Below are the code and all the weights of a small trained network. Each question names an input and a class and asks about switching units off, where a switched-off unit gives its printed mean instead of its output.

import numpy as np


def w(rows, s, z=0):
    codes = np.array(rows[::2]) - 128.0
    scale = np.full(codes.shape[1], s)
    scale[-1] = z or s
    return codes * scale


def f(y):
    return np.maximum(y, 0)


def log_softmax(a):
    a = a - a.max(-1, keepdims=True)
    return a - np.log(np.exp(a).sum(-1, keepdims=True))


def net(x, mask):
    res = np.array(x, float).reshape(1, 3) / 4 @ E
    y = f(res @ A[0][:, :-1].T + A[0][:, -1])
    res = res + np.where(mask, y, B[0][:, -1]) @ B[0][:, :-1]
    return log_softmax(res[-1] @ U[:, :-1].T + U[:, -1])


A, B = {}, {}
E = w([
[101,110,112,121,2,152,242],'x0',
[150,228,29,206,142,153,115],'x1',
[194,150,142,101,151,249,104],'x2',
],0.0083)
A[0] = w([
[131,135,130,125,123,126,133,133],'n0',
[137,100,206,77,155,122,106,216],'n1',
[123,140,121,137,120,103,138,115],'n2',
[108,94,181,102,112,5,141,231],'n3',
[129,146,93,156,105,145,140,87],'n4',
[140,99,191,80,83,150,161,116],'n5',
[127,143,102,166,115,28,134,184],'n6',
[105,128,99,157,63,94,178,77],'n7',
[132,130,113,163,160,80,102,254],'n8',
[126,128,114,124,58,156,180,188],'n9',
],0.018,0.0023)
B[0] = w([
[129,129,133,129,121,128,129,133],'n0',
[160,91,166,48,168,116,87,224],'n1',
[121,108,134,118,131,113,127,151],'n2',
[180,157,105,201,126,211,135,253],'n3',
[164,86,143,147,119,151,131,173],'n4',
[64,183,105,119,58,75,136,203],'n5',
[91,71,129,111,163,64,146,211],'n6',
[164,43,170,78,122,133,125,212],'n7',
[101,149,107,173,199,97,135,197],'n8',
[130,134,130,121,6,148,147,215],'n9',
],0.024,0.014)
U = w([
[184,206,95,185,208,204,85,252],'0',
[144,69,204,49,145,89,116,105],'1',
[160,139,113,173,87,202,155,65],'2',
[2,167,134,89,96,68,139,57],'3',
[12,126,105,147,173,49,149,109],'4',
],0.0078,0.0038)

Each question gives the input, the list of numbers given to net, and the class t.
The units are the neurons (one row each of A and B). Each row of codes is followed by its name. A weight is (code - 128) times the scale printed after its matrix; where a second scale follows, it is the last column's (A, B and U).
mask holds one flag per neuron, in row order. A switched-off neuron (its flag False) gives its mean, the last column of its row in B, instead of its output. The means were averaged over made-up inputs and are rounded, as every weight is.
A unit's drop is (log p(t) with every unit on - log p(t) with that unit switched off) / (log p(t) with every unit on - log p(t) with every unit switched off).
The circuit of an input: a set's keep is (log p(t) with only the set's units on - log p(t) with every unit switched off) / (log p(t) with every unit on - log p(t) with every unit switched off). Starting from all 10 units, units are removed one at a time, each time the one whose removal leaves the highest keep (on an exact tie, the one counted first), for as long as the keep stays at least 0.8.
circuit, biggest first: the units of the circuit, biggest drop first
most important unit: the unit with the biggest drop
k most important neurons: the k neurons with the biggest drops, biggest first
drop when u is switched off: that unit's drop, to one decimal
input [5,-1,-6], class 2: 3 most important neurons	(n3, n1, n9)
input [-2,1,-5], class 4: most important unit	n6
input [-3,2,2], class 0: 3 most important neurons	(n6, n5, n7)
input [-5,-8,0], class 0: 2 most important neurons	(n3, n7)
input [1,0,-4], class 2: 2 most important neurons	(n1, n3)
input [-1,-2,-8], class 0: 2 most important neurons	(n3, n9)
input [-3,8,0], class 4: circuit, biggest first	(n3, n8)
input [0,-2,-4], class 0: 2 most important neurons	(n3, n9)
input [8,-1,-7], class 2: 3 most important neurons	(n3, n9, n1)
input [2,4,-2], class 1: 2 most important neurons	(n3, n5)
input [1,8,-8], class 1: 3 most important neurons	(n7, n5, n4)
input [-5,5,0], class 4: 2 most important neurons	(n3, n8)
input [2,-1,-4], class 2: 2 most important neurons	(n3, n1)
input [-8,-2,0], class 0: most important unit	n7
input [1,-7,1], class 3: 4 most important neurons	(n5, n7, n1, n4)
input [5,-6,1], class 3: 3 most important neurons	(n5, n4, n1)
input [-7,2,2], class 0: 3 most important neurons	(n6, n5, n7)
input [-7,3,-3], class 4: drop when n3 is switched off	0.1
input [5,6,0], class 1: drop when n3 is switched off	2.5
input [-5,-6,-1], class 0: circuit, biggest first	(n3)
input [6,-5,2], class 3: drop when n5 is switched off	1.9
input [-6,4,-6], class 4: drop when n6 is switched off	0.2
